Here is a tiny trained network, its code and every weight. The questions are about switching its units off for an input and a class, where a switched-off unit gives its printed mean instead of its output.

import numpy as np


def w(rows, s, z=0):
    codes = np.array(rows[::2]) - 128.0
    scale = np.full(codes.shape[1], s)
    scale[-1] = z or s
    return codes * scale


def f(y):
    return y / 2 * (1 + np.tanh(0.7978845608 * (y + 0.044715 * y**3)))


def log_softmax(a):
    a = a - a.max(-1, keepdims=True)
    return a - np.log(np.exp(a).sum(-1, keepdims=True))


def net(x, mask):
    res = np.array(x, float).reshape(1, 4) / 4 @ E
    y = f(res @ A[0][:, :-1].T + A[0][:, -1])
    res = res + np.where(mask, y, B[0][:, -1]) @ B[0][:, :-1]
    return log_softmax(res[-1] @ U[:, :-1].T + U[:, -1])


A, B = {}, {}
E = w([
[119,7,143,77,95,154],'x0',
[58,121,141,201,122,122],'x1',
[162,113,58,149,155,191],'x2',
[28,81,135,62,121,164],'x3',
],0.014)
A[0] = w([
[124,72,120,177,136,156,184],'neuron 0',
[254,154,99,180,176,138,184],'neuron 1',
[101,179,164,175,146,70,205],'neuron 2',
[69,126,112,119,180,162,176],'neuron 3',
[162,95,136,162,95,117,132],'neuron 4',
[175,95,153,83,115,82,182],'neuron 5',
[44,94,110,89,134,206,154],'neuron 6',
[207,119,94,131,126,141,210],'neuron 7',
[92,85,179,42,103,171,253],'neuron 8',
[56,132,136,170,172,100,209],'neuron 9',
],0.014,0.0049)
B[0] = w([
[164,80,111,188,149,153,165],'neuron 0',
[229,231,82,82,160,159,250],'neuron 1',
[87,236,221,190,115,129,201],'neuron 2',
[89,124,142,148,36,248,172],'neuron 3',
[130,67,118,173,213,88,147],'neuron 4',
[150,159,137,81,223,28,177],'neuron 5',
[39,19,52,110,48,191,218],'neuron 6',
[168,126,48,74,185,116,193],'neuron 7',
[2,43,199,14,159,122,233],'neuron 8',
[97,178,158,184,63,147,179],'neuron 9',
],0.0098,0.02)
U = w([
[84,195,248,233,106,132,249],'0',
[197,80,154,217,200,114,125],'1',
[75,98,220,53,169,82,153],'2',
[174,194,82,109,162,155,178],'3',
[58,84,111,123,62,201,95],'4',
],0.012,0.0014)

Each question gives the input, the list of numbers given to net, and the class t.
The units are the neurons (one row each of A and B). Each row of codes is followed by its name. A weight is (code - 128) times the scale printed after its matrix; where a second scale follows, it is the last column's (A, B and U).
mask holds one flag per neuron, in row order. A switched-off neuron (its flag False) gives its mean, the last column of its row in B, instead of its output. The means were averaged over made-up inputs and are rounded, as every weight is.
A unit's drop is (log p(t) with every unit on - log p(t) with that unit switched off) / (log p(t) with every unit on - log p(t) with every unit switched off).
The circuit of an input: a set's keep is (log p(t) with only the set's units on - log p(t) with every unit switched off) / (log p(t) with every unit on - log p(t) with every unit switched off). Starting from all 10 units, units are removed one at a time, each time the one whose removal leaves the highest keep (on an exact tie, the one counted first), for as long as the keep stays at least 0.8.
units of the circuit, in order: the units of the circuit, biggest drop first
top k neurons: the k neurons with the biggest drops, biggest first
drop when u is switched off: that unit's drop, to one decimal
input [5,-6,4,3], class 2: units of the circuit, in order : (neuron 8)
input [1,5,4,-3], class 1: units of the circuit, in order : (neuron 0; neuron 6)
input [5,1,0,-5], class 1: top 2 neurons : (neuron 4; neuron 8)
input [6,-2,-7,-8], class 1: units of the circuit, in order : (neuron 8; neuron 4)
input [-6,-6,-5,4], class 0: top 4 neurons : (neuron 8; neuron 7; neuron 2; neuron 6)
input [4,8,5,-6], class 1: top 2 neurons : (neuron 0; neuron 4)
input [-1,-5,-3,-1], class 3: top 2 neurons : (neuron 8; neuron 6)
input [0,7,4,-4], class 0: top 2 neurons : (neuron 9; neuron 2)
input [1,7,-8,5], class 4: drop when neuron 6 is switched off : 0.6
input [0,7,-2,1], class 0: drop when neuron 0 is switched off : 0.0
input [0,4,7,-2], class 3: drop when neuron 1 is switched off : 0.1
input [8,-4,7,-6], class 3: drop when neuron 1 is switched off : 0.4
